Here is a tiny trained network, its code and every weight. The questions are about switching its units off for an input and a target symbol, where a switched-off unit gives its printed mean instead of its output.

import numpy as np


def w(rows, s, z=0):
    codes = np.array(rows[::2]) - 128.0
    scale = np.full(codes.shape[1], s)
    scale[-1] = z or s
    return codes * scale


def norm(h):
    return h / np.sqrt((h * h).mean(-1, keepdims=True) + 1e-5)


def f(y):
    return y / 2 * (1 + np.tanh(0.7978845608 * (y + 0.044715 * y**3)))


def softmax(a):
    e = np.exp(a - a.max(-1, keepdims=True))
    return e / e.sum(-1, keepdims=True)


def log_softmax(a):
    a = a - a.max(-1, keepdims=True)
    return a - np.log(np.exp(a).sum(-1, keepdims=True))


def net(x, mask):
    ids = ['βγεηλμξπφ'.index(c) for c in x.split()]
    T = len(ids)
    res = E[ids] + P[:T]
    u = 0
    for l in range(3):
        r = norm(res)
        for j in range(2):
            rows = slice(2 * j, 2 * j + 2)
            q, k, v = (r @ M[l][rows].T for M in (Q, K, V))
            z = softmax(np.where(np.tri(T) > 0, q @ k.T / 2**0.5, -1e9)) @ v
            o = O[l][rows]
            res = res + np.where(mask[u + j], z, o[:, -1]) @ o[:, :-1]
        u += 2
        y = f(norm(res) @ A[l][:, :-1].T + A[l][:, -1])
        res = res + np.where(mask[u : u + 8], y, B[l][:, -1]) @ B[l][:, :-1]
        u += 8
    return log_softmax(norm(res)[-1] @ U[:, :-1].T + U[:, -1])


Q, K, V, O, A, B = {}, {}, {}, {}, {}, {}
E = w([
[99,87,120,94,203],'β',
[164,124,53,104,165],'γ',
[163,127,91,117,84],'ε',
[252,18,228,90,132],'η',
[98,91,4,114,160],'λ',
[115,101,39,108,181],'μ',
[197,212,150,138,124],'ξ',
[137,163,91,142,47],'π',
[67,169,197,97,178],'φ',
],0.004)
P = w([
[99,114,92,250,147],'0',
[201,101,50,121,137],'1',
[88,140,90,215,145],'2',
[186,142,91,71,97],'3',
[79,152,101,194,150],'4',
[172,144,120,59,69],'5',
[70,145,95,190,159],'6',
[153,145,119,34,53],'7',
],0.0025)
Q[0] = w([
[28,136,125,87,163],'0.h0',
[62,113,152,86,175],'0.h0',
[237,111,171,3,97],'0.h1',
[165,83,111,118,119],'0.h1',
],0.0064)
K[0] = w([
[68,140,124,76,188],'0.h0',
[43,124,148,103,181],'0.h0',
[104,254,49,160,144],'0.h1',
[120,116,24,146,128],'0.h1',
],0.0054)
V[0] = w([
[115,244,191,204,98],'0.h0',
[106,129,36,178,71],'0.h0',
[173,59,175,110,95],'0.h1',
[4,121,97,123,142],'0.h1',
],0.0026)
O[0] = w([
[51,240,111,86,105,144],'0.h0',
[13,59,54,126,146,53],'0.h0',
[234,91,80,70,128,2],'0.h1',
[80,153,124,244,4,183],'0.h1',
],0.0025,0.00076)
A[0] = w([
[122,137,131,136,126,114],'0.n0',
[47,110,122,140,174,30],'0.n1',
[193,139,97,186,3,136],'0.n2',
[221,131,148,156,84,77],'0.n3',
[67,55,103,163,59,27],'0.n4',
[83,70,107,162,150,4],'0.n5',
[200,72,123,79,200,164],'0.n6',
[148,116,128,197,137,45],'0.n7',
],0.0049,0.002)
B[0] = w([
[135,137,139,128,122,122],'0.n0',
[171,173,79,172,153,137],'0.n1',
[71,127,22,97,253,172],'0.n2',
[119,242,54,126,120,139],'0.n3',
[93,135,174,83,62,93],'0.n4',
[168,180,179,147,111,91],'0.n5',
[22,129,68,116,126,252],'0.n6',
[104,126,206,104,98,84],'0.n7',
],0.0036,0.0015)
Q[1] = w([
[110,149,168,163,134],'1.h0',
[188,6,156,95,79],'1.h0',
[140,141,170,56,168],'1.h1',
[130,180,123,198,122],'1.h1',
],0.011)
K[1] = w([
[99,172,167,160,154],'1.h0',
[160,2,166,115,136],'1.h0',
[119,189,167,70,182],'1.h1',
[137,177,86,189,82],'1.h1',
],0.01)
V[1] = w([
[73,83,172,233,194],'1.h0',
[80,201,115,204,130],'1.h0',
[140,230,91,161,164],'1.h1',
[163,149,3,169,165],'1.h1',
],0.0022)
O[1] = w([
[156,114,172,6,50,254],'1.h0',
[167,49,122,153,52,248],'1.h0',
[121,54,106,139,56,249],'1.h1',
[125,186,195,104,35,216],'1.h1',
],0.0022,0.00067)
A[1] = w([
[253,146,156,84,80,138],'1.n0',
[89,159,134,103,144,125],'1.n1',
[98,72,183,105,201,6],'1.n2',
[173,86,122,101,204,137],'1.n3',
[181,147,136,86,65,116],'1.n4',
[67,94,106,221,155,1],'1.n5',
[77,116,150,65,143,145],'1.n6',
[106,186,168,125,56,158],'1.n7',
],0.0051,0.0009)
B[1] = w([
[70,114,163,86,83,153],'1.n0',
[126,84,86,139,132,188],'1.n1',
[152,171,2,148,152,218],'1.n2',
[71,157,121,148,162,246],'1.n3',
[118,114,147,80,126,113],'1.n4',
[141,146,185,120,21,181],'1.n5',
[176,85,72,115,150,235],'1.n6',
[75,82,136,85,125,184],'1.n7',
],0.0041,0.0013)
Q[2] = w([
[170,87,114,102,186],'2.h0',
[239,3,172,32,124],'2.h0',
[122,130,169,75,82],'2.h1',
[135,161,148,152,75],'2.h1',
],0.0065)
K[2] = w([
[142,72,107,99,132],'2.h0',
[114,8,133,184,117],'2.h0',
[132,100,118,80,152],'2.h1',
[128,84,111,113,103],'2.h1',
],0.011)
V[2] = w([
[134,253,114,134,94],'2.h0',
[146,220,152,82,118],'2.h0',
[55,165,166,196,101],'2.h1',
[124,124,101,119,124],'2.h1',
],0.0042)
O[2] = w([
[138,2,164,135,204,241],'2.h0',
[99,18,130,192,162,105],'2.h0',
[149,194,82,76,210,255],'2.h1',
[135,90,154,111,124,178],'2.h1',
],0.0029,0.00089)
A[2] = w([
[136,71,202,115,68,86],'2.n0',
[95,156,82,74,79,122],'2.n1',
[107,60,97,150,135,128],'2.n2',
[131,85,160,60,148,94],'2.n3',
[146,100,114,97,85,95],'2.n4',
[255,194,177,192,118,1],'2.n5',
[106,211,215,156,118,32],'2.n6',
[117,20,173,185,156,64],'2.n7',
],0.0072,0.0041)
B[2] = w([
[170,155,52,125,195,138],'2.n0',
[161,81,196,112,187,251],'2.n1',
[155,193,179,112,181,205],'2.n2',
[171,79,161,95,57,163],'2.n3',
[157,126,194,105,94,119],'2.n4',
[222,159,197,129,159,84],'2.n5',
[90,209,174,66,95,140],'2.n6',
[104,108,254,229,140,153],'2.n7',
],0.0046,0.0022)
U = w([
[197,186,165,126,132,37],'β',
[241,166,144,163,115,63],'γ',
[178,31,169,16,107,199],'ε',
[123,149,12,123,234,175],'η',
[99,54,65,196,9,135],'λ',
[195,170,104,166,54,122],'μ',
[99,72,230,228,188,186],'ξ',
[2,42,107,131,88,5],'π',
[24,233,167,78,95,136],'φ',
],0.0063,0.0029)

Each question gives the input, a string of symbols that net reads in full, and the target symbol t.
The units are the heads (2 rows each of Q, K, V and O) and the neurons (one row each of A and B). Each row of codes is followed by its name. A weight is (code - 128) times the scale printed after its matrix; where a second scale follows, it is the last column's (O, A, B and U).
mask holds one flag per unit, layer by layer, with each layer's heads first. A switched-off unit (its flag False) gives its mean, the last column of its rows in O or B, instead of its output. The means were averaged over made-up inputs and are rounded, as every weight is.
A unit's drop is (log p(t) with every unit on - log p(t) with that unit switched off) / (log p(t) with every unit on - log p(t) with every unit switched off).
The circuit of an input: a set's keep is (log p(t) with only the set's units on - log p(t) with every unit switched off) / (log p(t) with every unit on - log p(t) with every unit switched off). Starting from the 12 units with the biggest drops (on a tie, the unit counted first), units are removed one at a time, each time the one whose removal leaves the highest keep (on an exact tie, the one counted first), for as long as the keep stays at least 0.8.
units of the circuit, in order: the units of the circuit, biggest drop first
unit that matters most: the unit with the biggest drop
top k neurons: the k neurons with the biggest drops, biggest first
k most important neurons of layer l: the k neurons of layer l with the biggest drops, biggest first
heads that matter: for each layer, one digit per head in row order, 1 if its drop is at least 0.15 and else 0, layers parted by /
drop of u: that unit's drop, to one decimal
input φ φ φ φ φ ε, target η: units of the circuit, in order : [0.n2]
input φ φ η β φ φ ε λ, target ε: units of the circuit, in order : [1.n2, 2.n1]
input φ η ξ ξ μ λ β, target ξ: units of the circuit, in order : [2.h0, 2.n7]
input φ φ λ ξ φ φ ε, target ξ: top 2 neurons : [0.n2, 2.n7]
input μ γ φ μ ε, target ε: top 2 neurons : [2.n1, 0.n4]
input φ φ γ φ ε, target ε: 2 most important neurons of layer 2 : [2.n1, 2.n7]
input φ γ γ, target γ: heads that matter : 00 / 00 / 00
input φ φ φ ξ γ ξ, target ε: heads that matter : 11 / 01 / 10
input η λ φ η λ φ β ξ, target η: heads that matter : 00 / 10 / 00
input λ β μ, target μ: top 2 neurons : [0.n5, 1.n5]
input φ φ μ, target μ: 2 most important neurons of layer 1 : [1.n5, 1.n3]
input λ λ γ μ φ φ ξ, target ξ: top 2 neurons : [0.n2, 2.n7]
input ξ φ φ μ φ μ π, target ξ: top 2 neurons : [0.n6, 2.n2]
input η φ φ β φ γ φ, target η: unit that matters most : 1.n2
input μ λ μ λ, target ε: heads that matter : 01 / 01 / 00
input φ φ μ η η ξ, target η: heads that matter : 00 / 10 / 10
input μ φ φ φ π ε π, target π: heads that matter : 10 / 10 / 00
input φ μ φ φ π, target π: 3 most important neurons of layer 2 : [2.n1, 2.n0, 2.n7]
input φ ξ λ μ μ, target ξ: top 2 neurons : [2.n7, 1.n6]
input φ φ λ, target λ: 2 most important neurons of layer 1 : [1.n5, 1.n3]
input γ λ η β β ξ μ, target ξ: most important neuron of layer 0 : [0.n2]
input φ μ η ε λ ξ γ, target ξ: 3 most important neurons of layer 1 : [1.n2, 1.n6, 1.n5]
input ξ η γ λ φ, target η: drop of 0.h1 : 2.3
input φ φ γ ξ λ ξ, target ε: 2 most important neurons of layer 0 : [0.n1, 0.n6]
input φ ξ π, target ξ: drop of 0.n6 : 0.1
input φ φ λ η η, target η: drop of 1.n2 : 0.2
input μ β ε λ λ, target λ: drop of 1.n5 : 0.6
input φ φ ε φ λ φ, target ε: top neuron : [2.n3]
